In the rows, 128 means zero.
[100 105 142 121 134 174 134 110 111 145 222 101 153 159 114 100 120 125
 121 117 121 156 136 137  80  96 117  99 121 142 101 126 133 130 133  82
 152  78 113 169 168 109]  R
[103 107 212 165 149  82 147 129 125 141 133 141 105 138 158  85 121 146
 198 129 149 120 109 177  67 107 130 112 104 137  73 129 130  94 101 103
 115 126 101 173 122  80]  Q
[111 118 134 122 106 119 148 112 146 162 160 173 102 179 127 110 128 187
 213 151 168 127 137 137  76 132 129 150 144 144  71 117 117 112 101  94
 139 180 122 170 152  99]  F
[112 103 141 122 139 169 133 101 117 142 251  88 163 162 114 103 144 124
 132 109 109 162 131 151  78 111 105 102 112 153 122 127 116 140 131  90
 138  91 112 179 162  99]  Y
[ 94 115 188 158 151 101 134 127 155 141 101 143 102 141 141 103 133 131
 161 119 131 148 112 176  83 111 129 140  96 145  93 137 119 106 120 110
 126 136 135 165 115 100]  Z
[113 124 142 112 107  98 130 132 167 142 192 148  89 152 149 140  47 173
 111 135 150 128 116 138 127 148 112 160 133 138 120  99 157 104 103  98
 160 134 122 155 101 141]  A
[120 126 174 176 157  75 172 117  95 142 136 130  98 129 130  97 109 174
 183 132 162 123 126 144  84  75 124 118 126 126  93 128 133  91 117 136
 108  99 139 167 102 123]  A
[111 108 150 100 115 165 129 128 111 139 211  83 163 170 106 109 158 119
 119 105 106 146 111 133 101  96 112 106 104 137 111 133 136 123 144  66
 149  93 112 167 164 105]  Z
[114 107 142 117 136 152 119 130 112 127 222  98 164 153 117 113 143 135
 118 110 114 161 125 136  81 105 101 112 138 141 124 124 130 125 142  79
 141  98 116 181 165  90]  S
[100 112  97 161 138 127 142 151 147 148 179 149 100 170 133 125  94 171
 181 118 190 115 126 112  93 142 122 119 142 144 108 128 102 118  99 104
 131 168 124 161 151 137]  F
[114  95 149 118 140 161 147 124 112 148 212  97 166 154 106 102 137 143
 121 126 116 156 129 133  78 100 101 105 127 143 112 120 117 136 137  83
 126  82 123 174 166  95]  G
[105 116 113 139 125 120 122 135 120 119 196 139 122 167 144 139 134 201
 168 124 178  71 109 128  98 120 126 130 112 108 111 124 141  92 102 104
 161 147 104 194 114 117]  S
[ 73 108 111 136 120 152 146 127 148 165 212 175  93 196 109 110  92 166
 175 149 174 107 126 111  84 122 122 122 130 107  92 129 115 110  82  94
 165 151 117 174 160 126]  F
[107  95 194 163 173  88 159 127 112 128 116 125 102 142 130 105  95 180
 148 126 127 131 100 172  80 126 111 129  94 136  98 123 152 126 124 136
 111  85 122 178  89  94]  G
[115 107 166 161 170  84 152 102 100 151 129 145 116 138 122  94 136 158
 187 110 142 154 142 140  68 100 133 129 129 139  99 135 108 108 130 137
 122 111 142 174 127  83]  N
[125 107 130 104 122 153 137 117 119 139 227 114 165 153 105 122 147 126
 119 117 114 159 116 124  87  96 103 116 121 146 104 117 124 131 141  87
 144  80 122 172 159 104]  B
[113  88 194 159 156  95 179 110 100 135 126 148  93 157 120 109  93 169
 160 142 151 153 122 170  63 102 126 132  93 148 104 153 128  98  99 122
 108 102 137 162 140  79]  G
[ 97 110 105 120 116 104 128 151 185 136 204 150  99 132 154 155 108 160
 165  87 160 133 113 161  79 133 113 146 135 131 101 128 130 106 105  72
 161 152  87 174 150 156]  B
[120 104 129 113 127 161 138 125 114 140 227 115 157 158 110 115 143 127
 116 124 114 159 114 136  90  93 111  97 120 145 108 122 126 131 139  83
 139  79 114 173 171 103]  B
[100 133 104 119 117 147 152 116 155 121 222 158 116 174 121 162  87 157
 144 143 152  75 116 126 148  98 103 133 162 139  96 121 129 121 100 133
 170 159 110 183 127 138]  B
[100  97 128 122 105 131 140 129 148 149 195 150 114 174 136 121  81 192
 186 129 175  94 107 123 103 133 117 121 136 118  77 113 161  82  94 120
 178 167  69 183 123 118]  Q
[123 133 198 154 126 104 177  97 115 137 159 139 105 149 130 102 108 155
 191 126 153 148 127 156  97 112 113 132  96 144  92 131 113 110 106 149
 118 104 127 186 108 102]  Y
[104 101 182 145 147 122 166 101 118 133 119 163 101 174 103 105  85 168
 132 160 146 135 116 163  63 101 122 121  98 137  97 150 109 105  99 141
 122  97 151 178 102  74]  G
[ 72 116 101 138 129 125 131 125 158 131 174 133 116 164 153 176 108 142
 132 122 144  99 126 129 115 126 145 142 148 141  89 128 139 107 102 106
 170 186 106 164 129 162]  N
[108  83 196 157 128  81 149  95 145 148 121 112  85 145 152 117 106 150
 137 126 119 136 121 151  46 140 100 118  75 140  65 119 135 103 105 119
 117 108 130 167  90  56]  T
[116  91 151 113 137 162 147 118 112 142 214 105 170 158 100 102 130 140
 119 123 118 154 126 136  67  98 105 107 123 143 106 124 120 130 135  78
 130  79 122 175 164  95]  G
[112 108 135 105 121 164 139 117 108 143 217  83 166 153 111 102 125 135
 124 122 106 151 117 143  87  83 113 101 125 145 109 124 143 128 139  77
 137  74 116 168 150 108]  A
[119 100 132 108 128 148 131 119 114 135 227 100 154 153 110 120 140 131
 112 118 108 160 111 137  85 101 106 103 120 145 118 123 137 127 139  85
 142  74 113 167 159  97]  B
[113 107 158 103 127 155 136 128 118 153 230  82 166 157 119 102 136 140
 133 115 118 139 120 139  96 103 105 101 117 126 117 123 132 126 137  77
 140  80  98 174 159  85]  Q
[109 109 138 117 130 161 121 128 110 131 219 102 170 152 113 110 145 142
 122 115 117 152 122 130  83 100 103 113 125 136 125 126 129 135 141  82
 143  82 113 179 163  91]  S
[101 106 133 113 134 156 132 116 104 139 219  93 178 154 108 112 144 125
 121 109 109 151 133 122  94 101 122 112 125 138 114 131 127 135 144  81
 146  78 118 170 170 108]  N
[110 116 135 128 101 110 135 138 150 122 216 154 113 154 132 162  87 190
 140 142 164 120 136  86 137 136  76 151 151 119 120  98 146 109 107 131
 164 157 111 182 130 133]  S
[103 107 135 123 138 178 133 112 104 144 225  98 151 164 114  99 126 122
 120 117 123 145 136 140  82 100 121  99 119 138 101 129 129 126 134  74
 152  83 119 167 169 107]  R
[109 106 145 101 123 158 142 122 119 151 226  98 165 159 112 112 140 137
 137 113 115 142 120 134  91  98 113 100 120 127 116 126 127 125 138  71
 145  86 104 173 155  92]  Q
[118 136 200 155 152  96 162  99 145 145 147 131  97 147 118  87 114 141
 194 121 138 154 125 186  75 122 109 121  96 141  99 142 114 120 101 161
 105 104 122 180 101 104]  Y
[121 130 129 146 122 110 151 134 182 143 215 140 128 147 152 115  79 168
 157 131 155 118 133 145 122 112 120 108 170 160 108 102 143  95  92  99
 138 141 112 160 119 175]  A
[104  89 188 178 154  77 141 128 118 134 113 122  85 133 136 111 122 132
 144 125 139 141 122 163  53 133  98 116  92 124  79 137 123  87 118 111
 105 122 123 154 130  92]  T
[128 107 200 152 134  99 135 125 121 133 122 143  95 149 139 102 138 120
 167 129 143 128 117 156  88  98 133 116 110 154 101 131  92  85 108 123
 119 127 143 154 125  89]  Z
[127 123 127 132 123 119 139 140 145 127 189 144  98 159 142 123  62 149
 156 123 186 104 119 143 112 133 120 139 146 144 104 124 129  87  87 120
 155 161 124 144 156 156]  A
[115 110 196 152 148  70 161 116 111 143 127 122  76 144 149 105 109 149
 175 118 132 124 108 184  51  91 134 114  84 125  77 140 143  89  98 111
 112 106 126 171  98  92]  A
[121  96 203 156 153  99 160 110 123 154 146 151  94 156 133  84  96 159
 154 122 135 147 134 168  58 105 118 104 115 121  96 138 112  77 112 115
 132 108 126 171 113  60]  Q
[115  85 149 107 134 160 143 121 114 139 213 107 171 161 102 103 134 139
 114 126 109 163 118 141  69 104 106 103 114 147 113 121 128 132 131  79
 134  75 122 174 161  99]  G
[117  89 193 166 176  78 154 130 112 122 131 176 100 155 132 118 112 152
 164 119 140 140 120 169  44 101 136 125  92 117  84 136 134 119 120 109
 115 128 136 172 147 108]  F
[ 78 116 110 147 100 121 146 119 161 121 155 189 109 140 143 129  91 194
 174 160 192 113 129 135 112 120 112 142 167 159  97 121 115 129  99 129
 156 153 119 171 159 156]  T
[114 103 196 155 138  79 153 119 104 131 120 141  97 136 132 107 118 150
 172 150 141 131 112 161  59  90 129 125  89 127  71 127 141  95 110 119
 110 102 132 165 108 108]  A
[103 112 142 118 138 170 130 115 108 143 228  97 155 162 109 105 128 126
 124 117 119 151 131 138  89 101 111 103 113 138 109 125 132 129 133  84
 150  77 112 170 164 109]  R
[113 126 204 156 158  74 156 131 113 158 142 120 101 162 134 104 111 154
 180 111 134 166 128 150  84 106 114 135 119 130  91 126 130 118  98 129
 118 105 138 180 114 105]  F
[103 128 129 132 107 116 144 155 136 144 149 106  86 163 148 135 130 167
 187 111 175 116 117 133 138 139 110 145 135 134  89 125 125 106 117 111
 144 177 118 182 139 134]  Z
[122 113 182 154 155  96 166  87 146 139 178 138 101 164 122 131 119 138
 162 107 126 154 132 173  41 108 113 115 108 141  78 135 115  95 103 144
 129 140 124 188  99 121]  Y
[102 122 134 133 120 107 150 133 152 152 171 174 102 163 153 146 109 169
 197 132 181 112 123 134 108 112 140 145 154 148  84 118 119 101  87 112
 158 186 106 171 143 143]  Q
[108 114 104 124 102 106 136 120 155 129 179 162 101 156 166 163  90 159
 148 121 171  93 119 106 122 140 110 135 143 152  91 106 131 120  84 116
 166 194 120 163 134 135]  T
[111 105 133 111 124 166 136 122 108 143 223  89 169 156 109 100 126 126
 113 123 105 155 119 138  80  81 109  90 122 144 105 126 141 125 136  66
 136  81 112 166 156 109]  A
[ 97  96 202 170 156 108 180 104 125 139 132 134 103 151 119  90 112 154
 187 156 143 121 112 165  55 100 123 109 113 142  70 129 123  98 101 137
 103 103 128 182 113  84]  G
[108 100 195 163 155 115 152  92 127 145 161 119  97 154 148 102 108 138
 173 109 139 158 120 181  59 128 134 143  83 148  98 131 110 100  97 138
 137 101 134 178 116  84]  Y
[110 130  86 130 115 117 135 120 148 163 160 189 114 157 151 148 123 169
 171 129 165 105 130 110 117  98 150 135 171 186  99 110 103 131  98 145
 162 177  98 148 146 168]  N
[102 130 111 147 139  94 129 105 155 152 170 130 101 167 142 125 136 196
 166 125 172 137 129 126  73 173 108 132 156 141  89 102 134 104 111 121
 155 186 138 173 124 126]  T
[ 90 116 108 120 121 127 148 109 133 140 152 165 101 191 138 114 113 179
 163 134 166 118 122 152  83 128 115 155 136 122  79 136 136  96  95 114
 180 194 134 173 153 121]  F
[118 115 131 115 107 119 130 125 179 151 191 151 102 161 159 134 118 155
 149 126 141 124 123 155  97 126  96 153 150 156  68  98 111 109  96 116
 169 158 116 182 130 126]  B
[123 104 216 132 133  82 160 105  88 122 118 156 106 158 117 124 122 175
 135 147 136 160 125 161  50  97 122 134  78 121 103 144 119  95 105 116
 120  93 151 172 112  71]  G
[110 133  77 139 121 141 160 134 162 130 167 170 129 175 135 175  94 179
 145 127 193 111 128 129 129 109 122 167 140 160 106 143 104 103 102 121
 150 174 138 186 131 152]  S
[106 112 135 111 134 158 125 121 114 148 215  86 180 156 114 108 147 122
 130 101 109 158 131 131  95 105 120 109 125 144 116 131 117 134 137  86
 144  86 111 173 171 102]  N
[119 104 150 106 114 164 131 128 113 138 208  87 163 167 104 107 153 121
 131 103 112 144 113 127  95  98 116  95 111 142 106 132 131 120 142  72
 142  96 112 167 157 103]  Z
[103 103 134 140 130 126 126 118 130 117 202 186 104 178 113 128  88 157
 182 153 184 100 131 136 102 129 101 142 116 138  83 138 125 119  80 130
 152 195  98 179 152 124]  Y
[112 104 145 106 113 162 130 134 117 136 206  90 163 159 105 114 150 116
 125  98 109 158 112 123  98  97 111  95 115 142 115 131 130 121 144  73
 146  94 112 165 159 114]  Z
[110  98 143 106 129 168 133 125 121 145 215  98 172 175 106  99 130 125
 140 109 112 163 124 137  73 107 115 113 119 133 102 129 123 129 127  71
 142  90 125 177 169  94]  F
[131 108 190 149 139  90 149 135 109 124 157 139 112 141 135 141 127 153
 169 113 135 112 102 162  83  85 109 133  87 135  67 123 130 109 118 125
 124  97  94 183 122 108]  B
[113  87 127 132 124  78 114 117 149 121 138 108  92 141 171 126 112 167
 176 117 181 139 139 151  72 157  99 156 132 161  84 119 130  86  83 145
 156 171 144 169 122 120]  R
[115 103 103 123 111  85 135 151 132 126 161 148  99 169 170 147 110 151
 165 109 162 113 126 136 114 134 112 155 153 166  86 125 122 114  81  89
 151 188 135 157 136 156]  F
[118 108 114 122 109 113 146 126 151 129 232 173 105 191 131 139 106 176
 151 155 164  60 110 148 119 115 113 124 121 136  78 121 147  91  82  91
 158 147  97 179 124 140]  B
[113 104 140 117 128 167 141 102 113 137 252  85 159 160 109 111 141 123
 136 111 112 156 133 143  85 109 107 103 119 148 119 128 117 136 132  91
 137  89 112 178 158 107]  Y
[ 80 128 128 135  96 136 136 123 133 155 201 176  70 169 151 143  68 173
 159 144 173  99 126 119 123 108 132 130 158 145  88 104 124  97  87 105
 180 156  87 177 120 141]  R
[121 114 209 126 116  87 140 123 101 125 115 116 109 135 140 100  80 151
 157 132 143 126 103 169  84  87 114 146  82 140  76 138 145 113 104 124
 117  79 120 172  99  83]  A
[113 112 212 162 167  60 119 124  98 129 144 120  97 152 142 115 124 159
 147 119 138 172 122 165  54 113 103 142 110 142 109 137 138  88 106 117
 121 131 125 179 125  59]  S
[103 101 128 116 127 154 135 113 115 142 218  98 168 154 107 112 137 129
 118 112 114 156 124 123  81 108  94  99 126 145 103 122 128 145 141  75
 137  85 121 176 165 101]  T
[112  99 146 126 130 165 138 101 109 133 252  81 164 156 114 101 141 130
 136 111 113 153 132 141  77 111 100 100 116 150 110 125 127 139 135  90
 138  88 105 177 163 102]  Y
[128 108 130  99 122 146 134 121 113 141 228  98 161 156 111 124 154 123
 122 114 112 160 118 133  89  93 103 111 127 144 104 121 129 122 138  81
 141  89 116 173 165 102]  B
[126 105 132 106 123 157 136 119 110 138 231 111 164 160 102 119 148 129
 113 124 113 155 118 134  86  91 101 109 121 140 103 122 129 120 142  85
 144  81 112 169 170 106]  B
[114 106 127 102 124 158 136 120 118 148 213  86 165 149 111 103 123 123
 122 117 101 164 120 140  90  87 106 100 132 149 111 123 139 123 137  75
 133  84 119 168 142 107]  A
[ 78 139 132 144 123 141 122 121 133 150 177 142  76 169 156 117 116 141
 159 142 174 116 128 153  87 127 126 121 133 156  96 131  96 110  85  99
 158 170 113 155 169 115]  R
[117 106 187 164 159  79 150 113  94 142 121 121 104 136 142 100 118 165
 172 106 137 138 136 157  88 115 118 143 102 138 101 140 122  99 126 129
 120 106 122 167 127  69]  N
[117 114 208 187 181 105 159  93 142 138 192 149  94 148 131  98 103 136
 168 131 130 139 136 173  58 112 137  95 118 158 104 123 114 138 109 137
 104 111 122 166 129 102]  Y
[100 107 134 120 128 155 138 109 119 140 222 102 170 154 104 109 141 137
 125 119 116 159 130 129  81 100  97  91 131 141 112 125 123 138 134  82
 138  80 121 176 169 106]  T
[106 122 131 171 152 115 143 104 127 135 232 158 102 152 122 137 126 183
 180 138 183  80 144 119  79 108 106 129 146 141  98 111  99 127 121 125
 134 173 103 177 143 133]  Y
[ 99 137 108 114  95 145 161  93 150 138 140 146 100 164 135 122  96 177
 170 145 163 118 129 141  97 112 140 134 144 132  95 136 122 103  90 137
 168 149 153 163 113 126]  A
